<98>: [179 142 148 139 146  74 150 214 107 102  68 147 157 160 124 111 135 144
 157 125 112 165 128 120  88 137 184 113  96  97 167 103 171 132 144 189
  68  85 150 132  76 102 124 152 188  83 179 148 149 119 125 107 138 161
  97 133 100 156 109  87 155 142 124]
<148>: [153 142 181 138 125 135 168 122 130 161 140 169 145 202 130 163 177  61
 112 146 206 124 157 129 131 145 152 132  81 163  39 155 101 108 140 202
  47 107 128 149 160 118 138 108  63  79 148 134 110 119 186 131 165 138
 128 108 116 138 152  71  99  80 122]
<56>: [ 86  92 109 120 115 132 125 161 106 126 106 127 121 129 128 111 131 158
 152 134 128 146 145 177 111 160 134  87 108 160 192 139 136 183 102 153
 131  99 147 153 126 134  89 108 186 159  97 147 124 153 101 132  89 124
 123 113 118 107  88  98 142 128 122]
<32>: [165 190 147 131 139 131 124  95 162 147 140 127 122 133 138 144 149 139
  92 130 159 109 117 102 154 132  73 162 130 106  43 118 109  96 111  65
 125 188 118 169 139 152 177 145  63 103 189 127 144  81 110 109 161 147
 132 151 174 116 156 186 111 122 134]
<166>: [177 143 121 148 140  73 111 143 128  96 138 104 149  98 123 125 125 156
 139 139  98 126 100  81 128  92 114 161 147  83 125  77 147  73 161  93
 130 145 110 102  94 119 158 156 131  97 145 122 134 116 133 102 137 124
 112 150 111 150 149 161 145 159 141]
<73>: [158 139 138 126 153 117 148 149 121 105 105 128 135 120 128 103  97 175
 161  93  73 128 121  71 111  90 172 143 163 117 155 112 159  91 161 156
 110 110 115  55 100 101 129 168 154 105 152 117 149 102 128 144 157 132
 129 136  91 170 126 150 142 162 117]
<177>: [100 146 176 115 125 149 162 188 152 157 121 126 139 124 109  63 157 134
 151 189  99  96 123 131 131 146  97 123 176  85 153 106 158  69 102  95
 140 169 112 146 149 168  97  98 126 164 135 180 128  62  69 117 131  87
 132 155  93  51  78 171 121 169  78]
<57>: [119 120 115 133  80 100  88 154 111 104 125 129 117 156 140 157 112 142
 112 162 148 126 112 117 157 103 123 112  73 155 161 141 163 201 113 137
 132 139 106 207  59 124 170 121 135 121 173 159 133 120 107  92  65 174
  69 138 161 139 126 119 125 117 133]
<35>: [115 106 105 126 153 117 145 117 101 140 136  98 124 100 140  94 184 146
 209 106 160 125 176 143 104 172  59 128 138 175 132  96  81  85 106 127
  74 112 132  94 191 152  88 141 160 122  67  93 124 120  92 161 142  84
 168 103  68 111 184 168 153 149 130]
<156>: [ 85  82  76 124  89 123  80  93 100  99 160 159  97 105 147 147  94 164
 149 121 147 108 125 147 159  81 100 125 120 181 159 110 130 176 125 123
 155 132  90 124  98 122 147 133 141 144  97 147 126 140 112 137  67 132
 110 119 128 155 129 156 131 133 159]
howmany <156>: [146]  0
howmany <73>: [116]  0
howmany <156>: [158]  0
howmany <35>: [132]  2
order: [ 51  62  63  69  69  78  78  85  87  93  95  96  97  97  98  99 100 102
 106 109 112 115 117 121 121 123 123 124 125 126 126 128 131 131 131 132
 134 135 139 140 146 146 146 149 149 151 152 153 155 157 157 158 162 164
 168 169 169 171 176 176 180 188 189]  <177>
order: [ 51  78 171 121 169  78 100 146 176 115 125 149 162 188 152 157 121 126
 139 124 109  63 157 134 151 189  99  96 123 131 131 146  97 123 176  85
 153 106 158  69 102  95 140 169 112 146 149 168  97  98 126 164 135 180
 128  62  69 117 131  87 132 155  93]  <177>
howmany <156>: [128]  1

<147>: [120 137 133 111 125 119 116 123 129 113 111 112 130 122 149 140 133 128
 143 136 121 116 129 126 106 133 128 128 114 107 117 130]
<173>: [123 126 133 144 116 105 136 120 114 122 133 129 133 128 127 124 119 119
 138 113 130 171 165 130 116 141 126 135 119  90 150 112]
<114>: [129 127 115 146 132 115 131 117 140 128 130 179 128 126  77 112 134 124
 119 131 158 168 150 141 116 140 124 132 110 139 136 116]
<72>: [123 130 111 160 116 105 136 120 114 122 133 129 133 128 127 124 119 119
 138 113  92 101  53 152 130 137 175 128 119 119 128 125]
<121>: [145 133 144 126 127 145 118 138 110 128 117 121 133 132 125 131 111 128
 121 168 132 126 124 110 128 105 143  82 167 152 132 137]
<161>: [137 149 135 137  95 205 200 136 121 141  92 128 130 127  85  89  73 128
  81 135 113 122 118 131 175 145 132  60 135 154 171 129]
<62>: [127 169 141 132 115 152 124  97 156 125 114 160 118  66 101  87 120 145
 162  70 128 169 163 171 105 157 169 127 128 134 171 143]
<26>: [169  97  70 160 143 128 124 128 120 127 125 134 105 114 156  66 101 162
 171  87 169 115 131 169 152 118 127 157 145 171 163 141]
howmany <147>: [136]  1
howmany <26>: [117]  0
start: [ 81 135 113 122 118 131 175]  <161>, 18
start: [133 144 126]  <121>, 1
order: [ 66  70  87  97 101 105 114 115 118 120 124 125 127 127 128 128 132 134
 141 143 145 152 156 157 160 162 163 169 169 169 171 171]  <62>

<64>: [114 139 164 152 122 109 138 184 161 161 117  92 110 134 105 131 140 119
 149 155  91 100 100 159  99 117 142 163]
<202>: [164 158 203 149 146  73 172 177 158  86 122  93  89 104 177 184 113 149
 153 122  87 150  99 158 114  85 130 140]
<91>: [193  85  70 133 133 160 108 184 112 185 147  96  85 119 141  84 148 152
 116 139  95 117 174 125 138 106 157 127]
<152>: [ 88 115  96 115 106 128 129  60  83 150 100 168 125 163 121  98 141  99
 108 150 180 144 164 116 122 158 154 126]
<24>: [123 113  92 130 128 135 114 118 101 156 158 158 106 172 140 122  94 141
  92 100 157 113 139 124 102 110 158 133]
<130>: [112  85  70 133 133 160 108 184 112 185 147  96  85 119 141  84 148 152
 116 139  95 117 174 125 138 106 157 127]
<106>: [129 148 155 128 149 166 135 158 130 106 115  94 176  84  95 128 153 103
 127 127 113 120 143 127 168 159  74 118]
<182>: [ 70 144 108  59 140 170 118 127 129 179 131  95 154 165 121 129 183  82
 164 169 122 115 101 142 166 172 120 104]
<217>: [124  88  68 117 113 135 101 134 140 166 119 110 111 112 145  86 159 150
 138 160 103 137 146 117 131 131 155 114]
<126>: [ 48 133 161 182 108 164 117 176 116 193 142 133 131 147  74  99 137  83
 150 176  96  42 120 145 122 116 130 209]
<34>: [142 122 116 125 150 137 143 122  89 116 133 135 114 135 133 133 107 132
  77  92 163 145 170 121 127 124 131 109]
<20>: [115 111 146 179  82  99 122 109 156 114  92 151 132  68 115  96 148 136
 183 187  86 129 125 112 138 115 134 167]
howmany <126>: [194]  0
howmany <202>: [177]  2

<117>: [101 191 104 146 101 141 101 101 107 151 101  32  25  63]
<15>: [ 63 191  25 101  32 110 141 101 146 101 104 101 151 107]
<112>: [ 63 191 141 108 101 104 101 146  25 101 151 110 101  32]
howmany <15>: [101]  4
order: [107 191  25 104 101 141 110  32  63 101 101 101 151 146]  <15>
howmany <117>: [101]  5
start: [ 25 101  32 110 141 101 146 101 104]  <15>, 2
order: [ 25  32  63 101 101 101 101 104 107 110 141 146 151 191]  <15>

<196>: [102 106 158 119 158 204 102 163]
<141>: [141  97 153  71 153 136 119 194]
<188>: [110  96 152  73 152 159  98 104]
<118>: [111 153 112 197 112 144 137  69]
<153>: [132 148 128 204 128 170 152 158]
<191>: [119 153 153 141 136 193  97  71]
<76>: [ 97 104 157 105 157 192  96 169]
<139>: [106 142 128 196 128 184 134  94]
<194>: [167 167 103 167 103 117 103  56]
<85>: [204 158 158 119 102 107 102 163]
<63>: [141  97 153  71 153 210 119 194]
start: [157 105]  <76>, 2
order: [106 158 119 158 204 102 163 102]  <196>
order: [136 119 194 141  97 153  71 153]  <141>
howmany <194>: [103]  3

<131>: [141 160  43 192 161  69 102 141]
<150>: [148 196 156  56  45  87  86 151]
<78>: [126  69 141 192 161 160 208  75]
<107>: [137  99 165  56 103 141 213  78]
<22>: [ 86 196  44  56 151  44  44 196]
<88>: [ 92  69 120 187 176 160 187  91]
start: [126  69 141 192 161 160]  <78>, 0
order: [ 45  56  86  87 148 151 156 196]  <150>
howmany <88>: [91]  1
howmany <22>: [44]  3
start: [141 213]  <107>, 5

<137>: [103 141 124 115 133 116 124 113 142]
<96>: [173 151 168  47 148 135 163 198 151]
<77>: [113 142 116 114 124 141 124 133 103]
<84>: [105 117 177 146 126 170 135 105 128]
start: [105 117 177 146 126 170 135 105]  <84>, 0
start: [117 177 146 126]  <84>, 1
order: [133 103 142 116 141 114 124 113 124]  <77>
start: [177 146 126 170 135]  <84>, 2

<18>: [200 112 129 135  64]
<123>: [115 114 114 114 114]
<113>: [115 205 115 116 115]
howmany <113>: [115]  3
howmany <18>: [113]  0
q: [115 114 114 114 114]  <123>
howmany <123>: [114]  4
start: [112 129 135  64]  <18>, 1
howmany <18>: [135]  1
start: [116 115]  <113>, 3

<179>: [136 135 107 183 132 186 146 119 147 160  94  88 176  87 120 122 147 140
 123 102  77 134 118  82 107 150 146  92  97 149 165 138 152 151 104 127
 120  75  94 152 149 139 163 142 155 142 113 115 164 169  97 119 126 144
 170 115  80 122 111 135  88 156 127]
<167>: [146 114 138 109 129 117 160 189  97 154 116 128 110 120 118 169 160 102
  95 202  91 130 192 143 126 140 133 149 141 180 124 153  95 100 113 156
 138 115 140 114 153  74 125 155 115 141 162 119  85 116 193 125 129 143
 185 130 104 103 128 103 135 111 103]
<206>: [137 149 137 155 136 131 148 153 102 146 146 113 134 127 179 104 113 154
 137 143 176 100  76 109 141 139 133 130  93 185  76 122  83 139  99 105
 154 165 167 131 124 131 107  92 137 153 115 172 119 153  95  93 118  87
 137 158 120 110 153 124 160 138 139]
<105>: [108 142 134 104 116 112 135 110  96 137 141 150  92 144 125 118 105  74
 109 115 142 138 144 169 140  96 117 113 123 105 119 101 146 129 113 113
 148 158 156 156 133 135  93 107 138 122 140 132 139 128 152 134 125 123
 112 133 145 134 135 133 140  79 118]
<58>: [139 133 105 179 137 176 131 110 158 146 100  93 185  87 124 137 137 155
 138  95 153 122 153  76 109 148 137 102 107 139 154 134 153 154 113 124
 113  76  93 146 131 143 172 139 149 137 104 119 165 160  83 120 131 141
 153 118  92 127 115 131  99 167 136]
<180>: [153 113 122 163 137 162 127 164 169 117 103  89 176 108 130 148 167 200
 144 158  98 126 113  75 110 176 145 145 126 167 156 170 104 125 144 152
 106  84  92  86 134 116 168 164 117 141 122 116 111 144 102 120 129 145
 165 121  92 121 118 128  95 195 126]
<119>: [117 126 173  91 114 116 140 185  94  98 146 140  78 173 126 162 155 124
  88 193 139 175 157 179 137 142 117 152 130 138 144 152  80  87 142 128
 148 168 160  81 159 116  73 145  98 130 182 129  73 130 174 143 120 137
 149 140 129 132 147 150  97 104 100]
<127>: [155  87  99 137 148 119 100 141 153 139 135 185  93 172 104 131 143 110
 138 115 146 165 167 179 113 153 105 139 124 120 131 139 102 133 149 158
 109 146 137 131 134 122 153  93 153 176 131 107 118  76 137 137 113  83
  76 154 154  92 137 160 127 124  95]
<74>: [117 126 173  91 114 116 140 185  94  98 146 140  78 173 126 162 155 124
  88 193 139 175 157 179 137 142 117 152 130 138 144 152  80  87 140 128
 148 168 160  81 159 178  73 111  98 130 119 129  73 130 174 143 138 137
 149 140 129 132 147 176  65 104 100]
<43>: [136 134 158 123 129 136 123 157 129  73 141 127 114 159 115 156 180 163
  91 143 142 179 124 147 129 159 113 135 117 111 179 158  98 100 146  98
 136 159 139  52 156 145  97 174  91 133 171 127  84 169 102 163 103 135
 140 134 126 148 134 171  63 148 128]
<195>: [146 100 113 115 134  97 121 148 144 141 121 127 146 112 148 133 108 149
 176 170 125  71 136 101 127 127 135 173 166 167  72 136 108 125 141 185
 107 104 115 135  91  82 166 116 123 121 103 129 108  64 160 100 153 119
 123 128 140 105 125  81 200 144 132]
howmany <58>: [137]  5
q: [117 126 173  91 114 116 140 185  94  98 146 140  78 173 126 162 155 124
  88 193 139 175 157 179 137 142 117 152 130 138 144 152  80  87 142 128
 148 168 160  81 159 116  73 145  98 130 182 129  73 130 174 143 120 137
 149 140 129 132 147 150  97 104 100]  <119>
order: [ 76  76  83  87  92  93  93  95  99 100 102 104 105 107 109 110 113 113
 115 118 119 120 122 124 124 127 131 131 131 131 133 134 136 137 137 137
 137 137 138 139 139 139 141 143 146 146 148 149 153 153 153 153 154 154
 155 158 160 165 167 172 176 179 185]  <58>
order: [136 167  99 131 115 127  92 118 153 141 131 120  83 160 165 119 104 137
 149 139 172 143 131 146  93  76 113 124 113 154 153 134 154 139 107 102
 137 148 109  76 153 122 153  95 138 155 137 137 124  87 185  93 100 146
 158 110 131 176 137 179 105 133 139]  <58>

<25>: [113  73 163  95  97  83 159 163  73  80]
<48>: [113  86 138  95  97  85 162 163  73  80]
<109>: [ 94 133 167 119 145  85 159 163  73 179]
q: [113  73 163  95  97  83 159 163  73  80]  <25>
start: [145  85 159]  <109>, 4
order: [ 73  73  80  83  95  97 113 159 163 163]  <25>
howmany <25>: [163]  2

<151>: [119 194 133 152 112  87]
<162>: [200 211 123  46 171  43]
<41>: [236 115 139 119 206  86]
<99>: [115 135 131 142 111  96]
<133>: [206 119 138  86 115 236]
<33>: [102 103  97 140 155  28]
<47>: [139 155 103 102  97  28]
start: [119 206]  <41>, 3
order: [206 139 115 236 119  86]  <41>
order: [ 28 155 140  97 103 102]  <33>

<170>: [122  68 115 154]
<52>: [123 115 129  93]
<16>: [121  85 130 152]
<190>: [122 108 114  85]
<181>: [121 121 120 134]
<198>: [120  52 127 109]
<11>: [108 116  85 129]
<87>: [122  68 115  56]
<186>: [124 119 138 137]
<110>: [122 108 112  59]
<69>: [155 122  68 115]
start: [108 114  85]  <190>, 1
order: [ 68 122 154 115]  <170>

